What each symbol does to the points:
q4: y>q95, u>q110, x>q342, q>q412, h>q246, w>q438
q776: y>q492, u>q569, x>q934, q>q13, h>q356, w>q479
q495: y>q934, u>q696, x>., q>q933, h>q479, w>q18
q569: y>q20, u>q885, x>q104, q>q776, h>q156, w>q203
q908: y>q207, u>q307, x>q392, q>q849, h>., w>q498
q596: y>q787, u>q507, x>q156, q>q649, h>., w>q745
q403: y>q204, u>q749, x>., q>q448, h>q60, w>q999
q869: y>q367, u>q392, x>q158, q>q722, h>q849, w>q389
q745: y>q596, u>q324, x>q424, q>q207, h>., w>q307
q795: y>q182, u>q204, x>., q>q474, h>q717, w>q448
q435: y>q717, u>q60, x>q448, q>q342, h>q110, w>q845
q412: y>q392, u>q4, x>q339, q>q389, h>q498, w>q54
q314: y>q56, u>q736, x>q535, q>q787, h>., w>q507
q342: y>q579, u>q435, x>q865, q>q339, h>q4, w>q20
q60: y>q158, u>q339, x>q403, q>q435, h>q389, w>q814
q20: y>q342, u>q845, x>q108, q>q492, h>q438, w>q569
q865: y>q474, u>q448, x>., q>q749, h>q342, w>q108
q933: y>q170, u>q495, x>., q>q182, h>q262, w>q204
q448: y>q795, u>q403, x>., q>q865, h>q435, w>q960
q749: y>q18, u>q865, x>., q>q403, h>q339, w>q721
q800: y>q849, u>q498, x>q389, q>q56, h>., w>q736
q579: y>q203, u>q717, x>q474, q>q740, h>q95, w>q342
q203: y>q569, u>q593, x>q696, q>q479, h>q424, w>q579
q722: y>q551, u>q869, x>q717, q>q95, h>q153, w>q110
q440: y>q821, u>q356, x>q13, q>q267, h>q454, w>q367
q849: y>q272, u>q908, x>q869, q>q153, h>., w>q800
q110: y>q722, u>q389, x>q435, q>q4, h>q56, w>q535
q593: y>q885, u>q262, x>q182, q>q203, h>q551, w>q717
q204: y>q933, u>q18, x>., q>q795, h>q158, w>q403
q307: y>q745, u>q153, x>q95, q>q908, h>., w>q246
q960: y>q448, u>q999, x>., q>q108, h>q845, w>q573
q272: y>q454, u>q207, x>q367, q>q324, h>., w>q849
q182: y>q573, u>q933, x>., q>q696, h>q593, w>q795
q18: y>q495, u>q474, x>., q>q204, h>q740, w>q749
q454: y>q736, u>q649, x>q440, q>q507, h>., w>q272
q158: y>q262, u>q740, x>q204, q>q717, h>q869, w>q60
q717: y>q593, u>q158, x>q795, q>q579, h>q722, w>q435
q207: y>q649, u>q745, x>q228, q>q272, h>., w>q908
q389: y>q869, u>q412, x>q60, q>q110, h>q800, w>q821
q339: y>q740, u>q342, x>q749, q>q60, h>q412, w>q492
q535: y>q110, u>q821, x>q845, q>q438, h>q314, w>q267
q721: y>q749, u>q108, x>., q>q999, h>q492, w>q934
q870: y>q498, u>q787, x>q54, q>q736, h>., w>q649
q95: y>q424, u>q722, x>q579, q>q392, h>q307, w>q4
q392: y>q228, u>q95, x>q740, q>q869, h>q908, w>q412
q696: y>q104, u>q182, x>., q>q495, h>q203, w>q474
q246: y>q307, u>q56, x>q4, q>q498, h>., w>q787
q367: y>q440, u>q228, x>q262, q>q551, h>q272, w>q869
q56: y>q153, u>q800, x>q110, q>q246, h>., w>q314
q267: y>q535, u>q440, x>q885, q>q156, h>q507, w>q551
q492: y>q339, u>q20, x>q721, q>q814, h>q54, w>q776
q934: y>q721, u>q104, x>., q>q170, h>q776, w>q495
q787: y>q246, u>q314, x>q438, q>q870, h>., w>q596
q573: y>q960, u>q170, x>., q>q104, h>q885, w>q182
q228: y>q356, u>q424, x>q479, q>q367, h>q207, w>q392
q479: y>q776, u>q203, x>q495, q>q262, h>q228, w>q740
q438: y>q4, u>q535, x>q20, q>q54, h>q787, w>q156
q845: y>q435, u>q814, x>q960, q>q20, h>q535, w>q885
q324: y>q507, u>q272, x>q551, q>q745, h>., w>q153
q498: y>q908, u>q246, x>q412, q>q800, h>., w>q870
q999: y>q403, u>q721, x>., q>q960, h>q814, w>q170
q814: y>q60, u>q492, x>q999, q>q845, h>q821, w>q13
q649: y>q870, u>q596, x>q356, q>q454, h>., w>q207
q821: y>q389, u>q54, x>q814, q>q535, h>q736, w>q440
q104: y>q108, u>q573, x>., q>q934, h>q569, w>q696
q170: y>q999, u>q934, x>., q>q573, h>q13, w>q933
q156: y>q438, u>q267, x>q569, q>q356, h>q596, w>q424
q13: y>q814, u>q776, x>q170, q>q885, h>q440, w>q262
q885: y>q845, u>q13, x>q573, q>q569, h>q267, w>q593
q507: y>q314, u>q454, x>q267, q>q596, h>., w>q324
q54: y>q412, u>q438, x>q492, q>q821, h>q870, w>q356
q262: y>q13, u>q479, x>q933, q>q593, h>q367, w>q158
q740: y>q479, u>q579, x>q18, q>q158, h>q392, w>q339
q356: y>q54, u>q156, x>q776, q>q440, h>q649, w>q228
q108: y>q865, u>q960, x>., q>q721, h>q20, w>q104
q551: y>q267, u>q367, x>q593, q>q424, h>q324, w>q722
q424: y>q156, u>q551, x>q203, q>q228, h>q745, w>q95
q153: y>q324, u>q849, x>q722, q>q307, h>., w>q56
q474: y>q696, u>q795, x>., q>q18, h>q579, w>q865
q736: y>q800, u>q870, x>q821, q>q314, h>., w>q454

In the rows, zero is written as 49.

The rows follow the links: the fewer symbols apart two points are, the more alike their rows tend to be.

Each row is also shifted at random along 3 hidden directions that mean nothing.

Some points, each with a row of numbers:
q908 [ 51,  57,  49,  41,  48,  42,  45,  49,  40,  39,  59,  51,  48,  50,  47,  50,  46,  53,  51,  49,  42,  48,  50,  54,  39,  48,  49,  46,  50,  56,  51,  51,  43,  51,  49,  48,  46,  45,  47,  38,  45,  46,  42]
q479 [ 31,  50,  50,  43,  52,  36,  49,  49,  50,  47,  56,  52,  50,  52,  51,  43,  49,  46,  52,  44,  42,  53,  53,  42,  39,  54,  59,  58,  48,  54,  50,  54,  52,  45,  48,  52,  42,  49,  49,  38,  41,  41,  48]
q20 [ 71,  55,  38,  58,  49,  41,  52,  46,  43,  56,  45,  52,  46,  49,  53,  45,  45,  56,  40,  45,  56,  42,  56,  47,  60,  51,  43,  43,  45,  53,  54,  41,  54,  42,  44,  52,  51,  59,  49,  57,  45,  64,  54]
q228 [ 45,  54,  49,  48,  48,  46,  52,  43,  45,  43,  58,  48,  38,  54,  59,  49,  49,  40,  51,  56,  44,  53,  45,  49,  39,  48,  54,  52,  44,  51,  49,  48,  48,  47,  53,  47,  43,  49,  45,  44,  43,  45,  46]
q54 [ 54,  55,  50,  41,  55,  45,  48,  47,  45,  49,  47,  49,  41,  41,  50,  49,  52,  54,  51,  41,  49,  42,  54,  44,  41,  44,  46,  37,  42,  47,  41,  55,  41,  51,  35,  51,  53,  51,  54,  42,  59,  46,  46]
q108 [ 53,  49,  51,  49,  54,  54,  47,  54,  56,  56,  42,  48,  53,  35,  43,  45,  50,  55,  53,  36,  50,  43,  54,  38,  53,  56,  49,  49,  47,  46,  40,  59,  47,  47,  44,  46,  44,  55,  55,  47,  59,  44,  51]
q403 [ 54,  46,  55,  54,  47,  47,  53,  57,  45,  52,  50,  51,  59,  45,  40,  39,  45,  58,  48,  39,  55,  49,  55,  48,  52,  41,  50,  40,  52,  45,  47,  49,  49,  53,  54,  55,  52,  58,  58,  46,  51,  48,  53]
q845 [ 30,  42,  52,  41,  50,  49,  48,  56,  58,  55,  35,  47,  52,  39,  39,  50,  51,  56,  51,  42,  50,  47,  54,  45,  53,  56,  44,  52,  55,  45,  46,  54,  48,  51,  37,  49,  51,  40,  52,  47,  58,  43,  51]
q424 [ 32,  48,  47,  41,  51,  56,  38,  45,  59,  46,  47,  50,  46,  47,  54,  56,  54,  39,  49,  52,  36,  50,  38,  47,  48,  62,  57,  63,  48,  54,  48,  57,  48,  44,  50,  42,  38,  40,  43,  44,  54,  41,  44]
q314 [ 45,  47,  48,  42,  50,  61,  45,  45,  55,  48,  40,  46,  45,  43,  46,  59,  54,  47,  52,  55,  47,  44,  42,  56,  50,  49,  38,  45,  51,  45,  45,  51,  46,  52,  39,  43,  56,  38,  44,  54,  60,  50,  44]
q870 [ 48,  63,  40,  37,  49,  30,  42,  51,  38,  46,  51,  57,  50,  49,  50,  46,  45,  56,  47,  48,  49,  47,  59,  56,  43,  46,  45,  43,  46,  54,  53,  44,  48,  46,  40,  52,  56,  48,  48,  39,  41,  55,  42]
q474 [ 70,  51,  48,  56,  45,  44,  53,  56,  43,  52,  53,  52,  57,  49,  44,  40,  45,  59,  47,  42,  49,  46,  54,  41,  55,  52,  54,  50,  52,  53,  53,  53,  49,  49,  56,  51,  39,  57,  55,  50,  43,  48,  52]
q246 [ 51,  54,  46,  44,  50,  57,  37,  48,  47,  43,  49,  52,  50,  42,  47,  56,  51,  54,  48,  51,  45,  40,  44,  54,  50,  52,  44,  45,  51,  53,  49,  53,  42,  48,  46,  39,  49,  46,  48,  46,  57,  47,  42]
q960 [ 61,  48,  56,  36,  55,  41,  50,  65,  54,  59,  39,  47,  60,  32,  33,  38,  48,  72,  55,  33,  53,  50,  62,  37,  54,  51,  47,  44,  55,  42,  43,  63,  45,  55,  35,  56,  42,  44,  63,  41,  60,  35,  50]
q110 [ 34,  45,  45,  47,  43,  47,  45,  54,  44,  47,  48,  52,  52,  53,  45,  56,  47,  55,  45,  56,  49,  45,  51,  58,  55,  53,  40,  49,  59,  55,  58,  40,  50,  52,  49,  45,  55,  42,  48,  52,  48,  57,  48]
q933 [ 30,  45,  54,  41,  49,  35,  44,  58,  56,  51,  48,  56,  65,  49,  39,  37,  48,  52,  50,  39,  48,  60,  60,  43,  46,  51,  63,  57,  51,  50,  50,  57,  52,  47,  51,  57,  46,  46,  55,  34,  45,  36,  47]
q4 [ 67,  56,  37,  52,  47,  41,  46,  54,  36,  47,  55,  56,  52,  51,  47,  51,  43,  62,  39,  47,  49,  42,  54,  55,  56,  50,  43,  43,  53,  62,  59,  45,  46,  49,  49,  50,  47,  57,  52,  50,  42,  61,  46]
q438 [ 37,  53,  44,  40,  53,  54,  39,  47,  54,  50,  42,  52,  47,  38,  48,  55,  53,  52,  48,  44,  45,  41,  47,  47,  52,  59,  48,  53,  45,  52,  48,  54,  43,  44,  37,  43,  48,  48,  48,  45,  59,  50,  45]
q869 [ 56,  44,  53,  59,  45,  59,  52,  45,  43,  42,  55,  45,  48,  57,  51,  53,  51,  44,  47,  58,  49,  57,  39,  57,  45,  37,  52,  43,  50,  48,  51,  44,  48,  55,  61,  53,  52,  50,  51,  56,  50,  53,  50]
q18 [ 53,  47,  44,  75,  43,  50,  64,  44,  37,  50,  64,  44,  43,  65,  65,  46,  41,  36,  45,  56,  53,  43,  48,  48,  50,  45,  50,  48,  48,  52,  53,  31,  60,  45,  69,  44,  51,  68,  44,  63,  29,  64,  60]
q569 [ 42,  47,  47,  49,  53,  57,  47,  45,  62,  54,  40,  47,  43,  43,  54,  51,  54,  41,  49,  47,  44,  45,  45,  38,  53,  59,  52,  59,  41,  49,  44,  55,  48,  41,  42,  44,  43,  51,  47,  49,  55,  47,  50]
q324 [ 55,  48,  46,  44,  46,  53,  47,  45,  52,  44,  48,  46,  46,  54,  52,  55,  51,  44,  49,  61,  48,  54,  40,  54,  51,  48,  45,  53,  53,  50,  53,  45,  52,  51,  52,  46,  49,  39,  41,  54,  45,  48,  46]
q60 [ 30,  41,  48,  57,  44,  50,  49,  50,  46,  47,  50,  52,  53,  52,  47,  49,  48,  47,  46,  47,  52,  49,  53,  56,  49,  44,  52,  44,  50,  49,  53,  43,  50,  49,  55,  52,  61,  55,  52,  48,  50,  56,  54]
q440 [ 47,  50,  42,  50,  44,  40,  51,  41,  50,  50,  45,  52,  48,  58,  54,  49,  50,  39,  46,  56,  56,  59,  48,  58,  51,  41,  50,  45,  41,  46,  53,  41,  54,  44,  48,  61,  61,  51,  47,  50,  40,  56,  49]
q307 [ 63,  52,  52,  46,  51,  62,  43,  47,  47,  42,  51,  48,  47,  43,  48,  58,  51,  50,  48,  52,  41,  46,  40,  53,  49,  49,  49,  49,  51,  53,  47,  55,  42,  52,  51,  39,  43,  45,  48,  49,  57,  43,  43]

The symbols that take the first to the second take the third to the fourth, perhaps in another order. What is the fourth?
Answers are names.
[ 83,  57,  50,  61,  49,  46,  60,  43,  30,  42,  66,  46,  41,  58,  56,  48,  46,  51,  49,  54,  50,  46,  46,  53,  44,  36,  50,  40,  49,  51,  53,  42,  44,  55,  59,  50,  47,  55,  50,  57,  37,  56,  51]
: [ 33,  43,  42,  58,  45,  42,  52,  44,  50,  53,  43,  54,  49,  58,  53,  46,  47,  45,  43,  52,  56,  52,  55,  54,  51,  46,  46,  45,  46,  47,  54,  37,  55,  44,  51,  58,  63,  59,  48,  54,  43,  63,  54]
:: [ 63,  50,  52,  53,  44,  60,  47,  44,  42,  44,  48,  47,  48,  51,  48,  56,  52,  48,  48,  55,  51,  47,  41,  60,  47,  36,  43,  37,  51,  45,  47,  46,  44,  53,  52,  47,  58,  51,  49,  55,  57,  53,  49]
: q267

[ 55,  57,  39,  42,  49,  37,  37,  57,  39,  44,  51,  59,  56,  44,  43,  50,  44,  67,  42,  43,  47,  42,  59,  52,  54,  54,  47,  45,  52,  64,  59,  50,  46,  46,  46,  49,  47,  52,  52,  40,  47,  52,  41]
: [ 51,  45,  52,  41,  48,  51,  45,  57,  46,  47,  45,  48,  53,  41,  37,  54,  50,  63,  51,  47,  47,  45,  51,  53,  52,  50,  40,  44,  58,  50,  50,  51,  44,  58,  43,  49,  49,  41,  55,  50,  59,  44,  46]
:: [ 48,  52,  45,  45,  48,  46,  45,  41,  51,  47,  46,  51,  48,  53,  50,  50,  52,  43,  50,  58,  51,  59,  46,  60,  45,  42,  47,  46,  43,  45,  50,  47,  50,  48,  46,  53,  57,  45,  44,  48,  48,  50,  45]
: q649

[ 49,  42,  51,  56,  45,  46,  54,  48,  53,  50,  51,  49,  52,  56,  48,  45,  48,  42,  47,  53,  51,  60,  48,  50,  48,  43,  58,  50,  49,  45,  53,  47,  55,  47,  60,  60,  50,  48,  48,  50,  41,  46,  53]
: [ 49,  52,  54,  50,  52,  41,  55,  55,  49,  53,  55,  47,  51,  51,  51,  39,  44,  48,  50,  43,  50,  51,  55,  38,  43,  51,  57,  53,  46,  49,  47,  53,  54,  46,  51,  53,  43,  55,  50,  43,  40,  44,  52]
:: [ 66,  49,  51,  32,  53,  42,  47,  54,  56,  53,  38,  48,  52,  40,  40,  46,  53,  63,  53,  48,  53,  57,  52,  44,  55,  48,  44,  51,  51,  41,  49,  59,  44,  55,  33,  57,  41,  33,  52,  44,  57,  36,  44]
: q13

[ 64,  51,  56,  54,  57,  59,  58,  44,  47,  54,  48,  40,  38,  40,  52,  46,  54,  50,  57,  39,  51,  41,  47,  40,  44,  43,  45,  39,  41,  37,  35,  55,  42,  54,  40,  49,  50,  58,  57,  55,  62,  46,  54]
: [ 63,  52,  45,  49,  51,  43,  45,  60,  41,  50,  49,  54,  58,  41,  41,  46,  45,  69,  45,  37,  48,  42,  56,  42,  56,  55,  50,  46,  52,  58,  51,  53,  44,  48,  46,  50,  42,  55,  60,  45,  54,  49,  47]
:: [ 41,  47,  47,  52,  45,  53,  44,  44,  45,  39,  53,  51,  49,  58,  51,  56,  50,  41,  45,  59,  47,  53,  43,  61,  44,  43,  51,  45,  53,  52,  54,  42,  49,  49,  59,  48,  58,  47,  43,  49,  44,  55,  46]
: q207

[ 37,  42,  50,  51,  49,  49,  53,  49,  59,  55,  44,  48,  53,  49,  47,  43,  46,  42,  50,  45,  53,  55,  53,  44,  48,  49,  54,  50,  45,  42,  46,  50,  55,  46,  49,  55,  51,  52,  49,  47,  49,  45,  54]
: [ 42,  39,  51,  66,  44,  55,  55,  51,  47,  50,  55,  47,  51,  58,  51,  46,  45,  41,  48,  51,  51,  55,  48,  50,  49,  45,  55,  48,  52,  46,  51,  42,  54,  49,  64,  49,  53,  61,  51,  57,  43,  53,  54]
:: [ 27,  47,  46,  63,  45,  54,  57,  43,  50,  55,  52,  46,  42,  53,  60,  48,  47,  34,  51,  49,  51,  39,  50,  46,  45,  53,  48,  49,  43,  44,  44,  38,  55,  44,  52,  44,  57,  62,  44,  56,  43,  61,  60]
: q495

[ 66,  55,  38,  49,  42,  32,  48,  52,  35,  45,  57,  56,  56,  62,  48,  49,  40,  59,  42,  60,  54,  51,  54,  60,  54,  43,  43,  48,  58,  58,  65,  34,  54,  53,  56,  53,  53,  43,  46,  49,  29,  59,  44]
: [ 30,  45,  48,  38,  45,  41,  41,  57,  47,  43,  51,  55,  58,  54,  41,  54,  47,  55,  46,  54,  46,  53,  55,  54,  51,  56,  49,  57,  61,  59,  59,  47,  48,  51,  51,  48,  46,  35,  47,  43,  43,  47,  42]
:: [ 39,  50,  49,  56,  51,  49,  59,  38,  53,  53,  51,  46,  35,  54,  63,  46,  52,  33,  53,  51,  48,  47,  46,  43,  42,  50,  49,  51,  38,  45,  44,  45,  54,  44,  45,  49,  50,  54,  45,  53,  46,  55,  54]
: q934

[ 27,  33,  55,  71,  43,  73,  57,  43,  54,  47,  52,  43,  44,  59,  57,  58,  52,  27,  48,  58,  49,  48,  36,  54,  47,  48,  53,  53,  49,  43,  45,  41,  53,  47,  67,  42,  54,  60,  43,  64,  51,  55,  61]
: [ 75,  43,  55,  55,  48,  57,  57,  58,  44,  53,  45,  42,  51,  41,  39,  50,  50,  65,  51,  42,  54,  44,  51,  45,  57,  44,  39,  41,  57,  48,  47,  52,  44,  62,  44,  51,  45,  46,  59,  57,  59,  45,  50]
:: [ 45,  49,  49,  53,  47,  40,  54,  53,  38,  45,  61,  52,  49,  56,  53,  45,  46,  50,  48,  44,  46,  49,  55,  46,  42,  50,  56,  49,  50,  56,  52,  47,  49,  48,  58,  49,  45,  56,  51,  43,  38,  49,  48]
: q389

[ 46,  43,  59,  53,  49,  53,  51,  56,  51,  49,  47,  47,  58,  45,  39,  44,  49,  56,  52,  38,  51,  49,  54,  45,  48,  44,  51,  43,  52,  44,  44,  55,  45,  54,  52,  52,  50,  54,  58,  47,  56,  40,  52]
: [ 50,  47,  53,  51,  51,  52,  46,  57,  49,  51,  49,  50,  55,  41,  40,  46,  48,  59,  49,  37,  46,  40,  53,  39,  52,  53,  50,  49,  51,  53,  44,  58,  45,  48,  49,  44,  43,  57,  57,  46,  57,  47,  51]
:: [ 64,  52,  59,  45,  57,  47,  58,  53,  54,  56,  47,  44,  47,  40,  44,  40,  51,  54,  57,  36,  49,  49,  53,  35,  43,  47,  53,  45,  43,  38,  37,  61,  46,  50,  41,  52,  41,  52,  59,  45,  56,  36,  51]
: q573

[ 56,  46,  46,  62,  45,  51,  52,  55,  45,  52,  52,  49,  54,  47,  48,  46,  46,  52,  45,  44,  52,  40,  53,  45,  56,  53,  47,  48,  51,  54,  51,  44,  52,  45,  56,  47,  48,  60,  51,  54,  47,  56,  56]
: [ 50,  45,  53,  46,  52,  42,  53,  55,  56,  57,  41,  46,  54,  44,  44,  41,  48,  53,  52,  45,  53,  53,  53,  38,  56,  54,  48,  54,  51,  41,  47,  54,  55,  50,  44,  55,  45,  46,  51,  48,  49,  42,  52]
:: [ 72,  55,  45,  53,  52,  62,  48,  40,  46,  49,  43,  44,  39,  46,  56,  58,  54,  47,  47,  56,  48,  40,  39,  55,  53,  47,  38,  42,  41,  46,  42,  47,  45,  49,  45,  41,  53,  52,  46,  59,  60,  56,  48]
: q324

[ 67,  53,  42,  55,  52,  46,  53,  46,  53,  58,  44,  48,  42,  48,  57,  47,  49,  48,  45,  47,  51,  46,  47,  41,  57,  55,  49,  55,  42,  48,  49,  50,  52,  43,  45,  50,  42,  54,  48,  55,  46,  53,  51]
: [ 37,  60,  46,  30,  52,  36,  39,  47,  52,  45,  50,  56,  49,  47,  51,  46,  49,  49,  52,  48,  45,  50,  54,  49,  39,  50,  52,  51,  44,  51,  49,  53,  48,  46,  39,  50,  50,  42,  45,  33,  45,  45,  40]
:: [ 42,  44,  54,  63,  50,  67,  57,  45,  45,  46,  56,  41,  34,  49,  57,  55,  54,  40,  51,  46,  46,  37,  42,  47,  44,  46,  45,  42,  46,  47,  42,  44,  45,  52,  53,  40,  52,  61,  49,  60,  57,  54,  55]
: q800

[ 45,  51,  40,  54,  46,  60,  43,  46,  46,  44,  51,  52,  44,  46,  53,  57,  51,  46,  44,  52,  44,  37,  44,  54,  52,  55,  45,  47,  48,  58,  52,  45,  46,  47,  52,  39,  49,  53,  47,  54,  53,  57,  49]
: [ 35,  41,  64,  36,  52,  53,  42,  60,  52,  46,  46,  50,  61,  34,  29,  46,  55,  64,  53,  33,  44,  51,  54,  47,  43,  45,  56,  42,  52,  46,  40,  66,  38,  56,  43,  53,  49,  46,  63,  37,  71,  31,  47]
:: [ 59,  49,  60,  37,  54,  56,  44,  50,  53,  50,  40,  47,  51,  37,  40,  49,  58,  57,  53,  39,  50,  54,  49,  48,  46,  39,  47,  37,  43,  38,  42,  62,  38,  55,  35,  56,  56,  46,  58,  45,  70,  38,  46]
: q20

[ 61,  50,  55,  61,  50,  67,  58,  40,  40,  40,  61,  42,  33,  52,  59,  59,  52,  38,  54,  52,  43,  45,  36,  51,  40,  42,  47,  43,  47,  46,  41,  50,  43,  53,  58,  40,  48,  53,  48,  60,  56,  48,  50]
: [ 29,  46,  46,  51,  42,  45,  44,  47,  42,  44,  50,  55,  53,  57,  47,  53,  46,  48,  42,  51,  48,  49,  53,  61,  46,  42,  48,  43,  53,  53,  57,  41,  49,  47,  52,  53,  61,  55,  49,  47,  46,  60,  48]
:: [ 49,  48,  48,  55,  48,  44,  53,  45,  54,  54,  44,  51,  49,  53,  51,  44,  49,  43,  48,  50,  53,  58,  51,  48,  50,  40,  53,  46,  43,  42,  51,  47,  56,  47,  49,  59,  57,  51,  50,  51,  46,  52,  53]
: q593

[ 70,  51,  48,  42,  50,  50,  50,  48,  47,  48,  49,  47,  48,  51,  47,  53,  49,  50,  50,  60,  50,  56,  44,  54,  51,  46,  43,  50,  52,  47,  52,  49,  47,  55,  49,  48,  45,  36,  46,  52,  46,  47,  45]
: [ 52,  51,  41,  53,  50,  59,  45,  41,  49,  52,  42,  49,  39,  45,  57,  57,  52,  42,  45,  50,  49,  40,  42,  49,  55,  54,  43,  46,  44,  50,  47,  46,  47,  44,  44,  41,  52,  54,  43,  57,  59,  58,  50]
:: [ 66,  51,  52,  34,  53,  52,  43,  46,  57,  49,  39,  46,  47,  41,  45,  53,  55,  54,  54,  54,  48,  54,  43,  50,  49,  45,  41,  47,  50,  41,  43,  55,  44,  53,  36,  49,  47,  33,  48,  48,  59,  39,  44]
: q4

